Below is a small trained network, with its code and all its weights. Each question gives an input and a class and asks what happens when units are switched off, that is, made to give their printed mean instead of their output.

import numpy as np


def w(rows, s, z=0):
    codes = np.array(rows[::2]) - 128.0
    scale = np.full(codes.shape[1], s)
    scale[-1] = z or s
    return codes * scale


def f(y):
    return y / 2 * (1 + np.tanh(0.7978845608 * (y + 0.044715 * y**3)))


def log_softmax(a):
    a = a - a.max(-1, keepdims=True)
    return a - np.log(np.exp(a).sum(-1, keepdims=True))


def net(x, mask):
    res = np.array(x, float).reshape(1, 8) / 4 @ E
    y = f(res @ A[0][:, :-1].T + A[0][:, -1])
    res = res + np.where(mask, y, B[0][:, -1]) @ B[0][:, :-1]
    return log_softmax(res[-1] @ U[:, :-1].T + U[:, -1])


A, B = {}, {}
E = w([
[87,38,122,175,224,134],'x0',
[123,127,125,128,127,125],'x1',
[131,130,129,128,129,130],'x2',
[88,148,136,54,163,254],'x3',
[129,130,129,127,129,128],'x4',
[87,222,32,127,170,91],'x5',
[111,125,90,241,75,188],'x6',
[45,182,224,165,149,112],'x7',
],0.0069)
A[0] = w([
[132,111,116,138,100,67,45],'neuron 1',
[81,180,237,147,165,114,158],'neuron 2',
[110,49,134,162,183,128,98],'neuron 3',
[108,109,145,31,157,74,57],'neuron 4',
[163,74,88,103,97,149,255],'neuron 5',
[62,164,35,124,159,112,148],'neuron 6',
[128,66,186,109,84,148,60],'neuron 7',
[86,135,125,65,120,198,65],'neuron 8',
[95,64,106,157,178,122,113],'neuron 9',
[45,134,157,184,78,149,161],'neuron 10',
[120,97,121,151,192,134,83],'neuron 11',
[125,160,120,109,167,194,113],'neuron 12',
[156,119,204,56,169,73,100],'neuron 13',
[138,105,132,154,201,146,50],'neuron 14',
[136,154,143,97,173,209,100],'neuron 15',
[134,67,183,119,79,144,58],'neuron 16',
[95,131,122,89,146,206,69],'neuron 17',
[150,105,132,177,138,29,74],'neuron 18',
[170,140,138,160,98,39,147],'neuron 19',
[114,142,133,88,137,202,141],'neuron 20',
[108,84,106,162,207,127,72],'neuron 21',
[98,73,107,153,195,126,68],'neuron 22',
[73,181,236,166,126,100,103],'neuron 23',
[137,61,192,115,91,160,157],'neuron 24',
[171,91,195,121,66,145,124],'neuron 25',
[105,126,102,198,77,200,79],'neuron 26',
[143,67,186,133,106,143,62],'neuron 27',
[121,171,126,83,27,125,42],'neuron 28',
[130,88,87,218,99,199,188],'neuron 29',
[96,133,102,194,70,178,67],'neuron 30',
[52,163,148,183,136,145,151],'neuron 31',
[129,49,184,124,88,152,87],'neuron 32',
[126,190,119,130,2,132,217],'neuron 33',
],0.0079,0.0056)
B[0] = w([
[191,95,158,248,27,185,125],'neuron 1',
[160,85,28,73,130,151,221],'neuron 2',
[120,195,176,53,102,150,167],'neuron 3',
[255,134,206,253,175,46,153],'neuron 4',
[96,83,81,50,174,164,242],'neuron 5',
[82,203,85,142,117,37,209],'neuron 6',
[98,244,84,154,114,97,151],'neuron 7',
[144,64,171,214,38,111,154],'neuron 8',
[128,168,205,61,65,196,162],'neuron 9',
[174,91,111,87,167,109,193],'neuron 10',
[160,180,161,86,54,161,137],'neuron 11',
[69,105,130,180,62,81,157],'neuron 12',
[214,91,152,149,186,63,180],'neuron 13',
[173,182,170,116,61,174,126],'neuron 14',
[119,72,115,182,50,81,163],'neuron 15',
[109,222,67,157,85,78,149],'neuron 16',
[107,57,141,191,20,88,152],'neuron 17',
[51,56,152,181,32,137,165],'neuron 18',
[31,73,143,146,64,159,196],'neuron 19',
[96,62,159,171,87,88,177],'neuron 20',
[166,211,198,61,46,178,150],'neuron 21',
[192,220,204,59,48,191,147],'neuron 22',
[178,66,43,62,86,198,194],'neuron 23',
[64,197,69,142,167,70,200],'neuron 24',
[69,181,91,125,132,131,183],'neuron 25',
[231,115,165,160,160,2,167],'neuron 26',
[102,234,87,130,102,86,149],'neuron 27',
[215,217,245,95,60,229,152],'neuron 28',
[160,94,148,83,180,85,233],'neuron 29',
[228,142,202,168,163,35,155],'neuron 30',
[139,115,100,79,143,103,192],'neuron 31',
[96,191,69,160,118,52,169],'neuron 32',
[97,131,214,51,162,150,255],'neuron 33',
],0.0073,0.0059)
U = w([
[111,101,154,105,139,121,255],'0',
[188,199,233,92,52,194,77],'1',
[100,36,165,221,19,118,61],'2',
[100,232,70,162,131,74,43],'3',
[131,89,148,119,168,147,219],'4',
[246,93,198,169,192,62,23],'5',
[185,53,44,71,116,177,39],'6',
[120,105,149,124,157,149,195],'7',
],0.011,0.0096)

Each question gives the input, the list of numbers given to net, and the class t.
The units are the neurons (one row each of A and B). Each row of codes is followed by its name. A weight is (code - 128) times the scale printed after its matrix; where a second scale follows, it is the last column's (A, B and U).
mask holds one flag per neuron, in row order. A switched-off neuron (its flag False) gives its mean, the last column of its row in B, instead of its output. The means were averaged over made-up inputs and are rounded, as every weight is.
A unit's drop is (log p(t) with every unit on - log p(t) with that unit switched off) / (log p(t) with every unit on - log p(t) with every unit switched off).
The circuit of an input: a set's keep is (log p(t) with only the set's units on - log p(t) with every unit switched off) / (log p(t) with every unit on - log p(t) with every unit switched off). Starting from the 12 units with the biggest drops (on a tie, the unit counted first), units are removed one at a time, each time the one whose removal leaves the highest keep (on an exact tie, the one counted first), for as long as the keep stays at least 0.8.
units of the circuit, in order: the units of the circuit, biggest drop first
unit that matters most: the unit with the biggest drop
k most important neurons: the k neurons with the biggest drops, biggest first
input [-7,4,-6,-8,8,5,-5,-6], class 2: unit that matters most	neuron 19
input [-3,-4,2,-6,1,-7,4,8], class 6: units of the circuit, in order	(neuron 23; neuron 2)
input [0,6,-3,6,4,1,8,-4], class 5: units of the circuit, in order	(neuron 26; neuron 30)
input [-7,-4,-2,-4,0,5,-8,7], class 5: 2 most important neurons	(neuron 4; neuron 13)
input [3,-4,3,4,6,2,7,3], class 5: 2 most important neurons	(neuron 26; neuron 30)
input [-3,4,-7,-7,6,4,3,0], class 2: units of the circuit, in order	(neuron 19; neuron 18)
input [-7,4,-4,-4,5,-8,-3,-6], class 3: units of the circuit, in order	(neuron 24; neuron 25; neuron 16)
input [5,6,0,-8,7,1,-6,-7], class 2: units of the circuit, in order	(neuron 18; neuron 19)
input [2,-1,3,7,2,4,-8,7], class 5: units of the circuit, in order	(neuron 4; neuron 13)
input [-7,-3,-1,-1,-1,-6,8,6], class 5: 4 most important neurons	(neuron 26; neuron 30; neuron 10; neuron 29)
input [-5,-5,0,7,2,-3,-5,8], class 6: units of the circuit, in order	(neuron 2; neuron 23)
input [6,5,2,0,2,3,-7,6], class 5: 4 most important neurons	(neuron 4; neuron 13; neuron 5; neuron 19)
input [-8,-4,3,-6,4,-8,7,3], class 1: 2 most important neurons	(neuron 33; neuron 28)
input [0,-2,-6,5,8,-8,8,4], class 3: unit that matters most	neuron 24
input [6,2,2,-7,-6,-2,-6,5], class 2: 3 most important neurons	(neuron 18; neuron 19; neuron 33)
input [5,4,-4,-4,4,-3,-1,6], class 6: 3 most important neurons	(neuron 23; neuron 2; neuron 33)
input [-2,-4,-2,-4,1,1,-6,-1], class 5: 2 most important neurons	(neuron 4; neuron 13)
input [1,0,-3,4,-8,-3,8,4], class 5: 2 most important neurons	(neuron 26; neuron 30)
input [-2,-1,-7,-6,3,-2,-8,4], class 5: 2 most important neurons	(neuron 13; neuron 4)
input [-6,-5,-7,-6,7,-3,-6,8], class 6: unit that matters most	neuron 23
input [-8,-6,4,-6,-2,-4,8,6], class 1: 2 most important neurons	(neuron 28; neuron 33)
